Here is a tiny trained network, its code and every weight. The questions are about switching its units off for an input and a class, where a switched-off unit gives its printed mean instead of its output.

import numpy as np


def w(rows, s, z=0):
    codes = np.array(rows[::2]) - 128.0
    scale = np.full(codes.shape[1], s)
    scale[-1] = z or s
    return codes * scale


def f(y):
    return np.maximum(y, 0)


def log_softmax(a):
    a = a - a.max(-1, keepdims=True)
    return a - np.log(np.exp(a).sum(-1, keepdims=True))


def net(x, mask):
    res = np.array(x, float).reshape(1, 6) / 4 @ E
    y = f(res @ A[0][:, :-1].T + A[0][:, -1])
    res = res + np.where(mask, y, B[0][:, -1]) @ B[0][:, :-1]
    return log_softmax(res[-1] @ U[:, :-1].T + U[:, -1])


A, B = {}, {}
E = w([
[208,181,129],'x0',
[57,131,255],'x1',
[146,194,128],'x2',
[66,167,175],'x3',
[199,87,205],'x4',
[51,110,54],'x5',
],0.0065)
A[0] = w([
[172,108,190,104],'N1',
[174,84,119,195],'N2',
[98,112,176,253],'N3',
[121,250,107,103],'N4',
[92,109,134,118],'N5',
[174,75,83,155],'N6',
[160,122,94,102],'N7',
[150,101,243,201],'N8',
[22,138,43,62],'N9',
[120,87,139,92],'N10',
[80,69,135,169],'N11',
[103,134,140,88],'N12',
[176,181,99,148],'N13',
[140,128,119,123],'N14',
[141,116,112,99],'N15',
[135,161,108,96],'N16',
[84,102,144,162],'N17',
],0.012,0.0056)
B[0] = w([
[183,97,169,179],'N1',
[121,74,64,191],'N2',
[119,21,124,237],'N3',
[191,171,197,194],'N4',
[97,113,103,157],'N5',
[94,109,45,194],'N6',
[111,140,81,158],'N7',
[207,59,159,254],'N8',
[69,213,255,224],'N9',
[120,108,125,140],'N10',
[56,77,117,195],'N11',
[100,120,117,140],'N12',
[187,163,72,195],'N13',
[126,129,113,138],'N14',
[111,116,121,137],'N15',
[140,154,104,145],'N16',
[91,78,104,183],'N17',
],0.024,0.0075)
U = w([
[105,67,85,254],'0',
[132,2,225,185],'1',
[107,170,175,5],'2',
[162,51,96,43],'3',
[14,114,170,103],'4',
[175,167,182,134],'5',
],0.0067)

Each question gives the input, the list of numbers given to net, and the class t.
The units are the neurons (one row each of A and B). Each row of codes is followed by its name. A weight is (code - 128) times the scale printed after its matrix; where a second scale follows, it is the last column's (A, B and U).
mask holds one flag per neuron, in row order. A switched-off neuron (its flag False) gives its mean, the last column of its row in B, instead of its output. The means were averaged over made-up inputs and are rounded, as every weight is.
A unit's drop is (log p(t) with every unit on - log p(t) with that unit switched off) / (log p(t) with every unit on - log p(t) with every unit switched off).
The circuit of an input: a set's keep is (log p(t) with only the set's units on - log p(t) with every unit switched off) / (log p(t) with every unit on - log p(t) with every unit switched off). Starting from the 12 units with the biggest drops (on a tie, the unit counted first), units are removed one at a time, each time the one whose removal leaves the highest keep (on an exact tie, the one counted first), for as long as the keep stays at least 0.8.
circuit, biggest first: the units of the circuit, biggest drop first
most important unit: the unit with the biggest drop
top k neurons: the k neurons with the biggest drops, biggest first
drop of u: that unit's drop, to one decimal
input [-2,5,2,-4,-3,3], class 4: circuit, biggest first : (N8 N9)
input [2,-5,5,1,-1,-5], class 5: circuit, biggest first : (N4 N3)
input [3,-7,5,-3,3,-3], class 0: most important unit : N8
input [0,-3,7,-8,6,7], class 0: circuit, biggest first : (N8 N6)
input [1,-6,5,-8,-6,6], class 5: circuit, biggest first : (N9 N13)
input [2,-1,8,-1,8,7], class 0: circuit, biggest first : (N9 N8)
input [3,-5,3,4,-3,-2], class 5: circuit, biggest first : (N4 N3)
input [-6,-1,5,-1,-7,-1], class 4: top 2 neurons : (N8 N9)
input [1,1,-4,-3,1,5], class 4: top 2 neurons : (N8 N13)
input [0,-7,-1,7,3,7], class 4: circuit, biggest first : (N9 N8)
input [-1,-1,3,5,-5,-2], class 5: top 2 neurons : (N4 N11)
input [-2,-6,5,4,8,-2], class 0: top 2 neurons : (N9 N4)
input [1,-8,5,-5,6,3], class 0: top 2 neurons : (N8 N6)
input [-8,-6,6,-7,-7,8], class 4: circuit, biggest first : (N9)
input [3,-2,8,2,7,1], class 3: top 2 neurons : (N9 N13)
input [0,7,1,-5,-7,0], class 4: top 2 neurons : (N8 N1)
input [-1,-7,-3,-3,-8,8], class 4: drop of N9 : 0.7
input [-1,-3,4,-4,-8,4], class 5: drop of N11 : 0.1
input [0,5,-3,-7,-6,8], class 4: drop of N10 : 0.0
input [6,-1,3,8,3,-2], class 5: drop of N13 : 0.4
input [-3,-3,-8,-5,0,-6], class 0: most important unit : N6
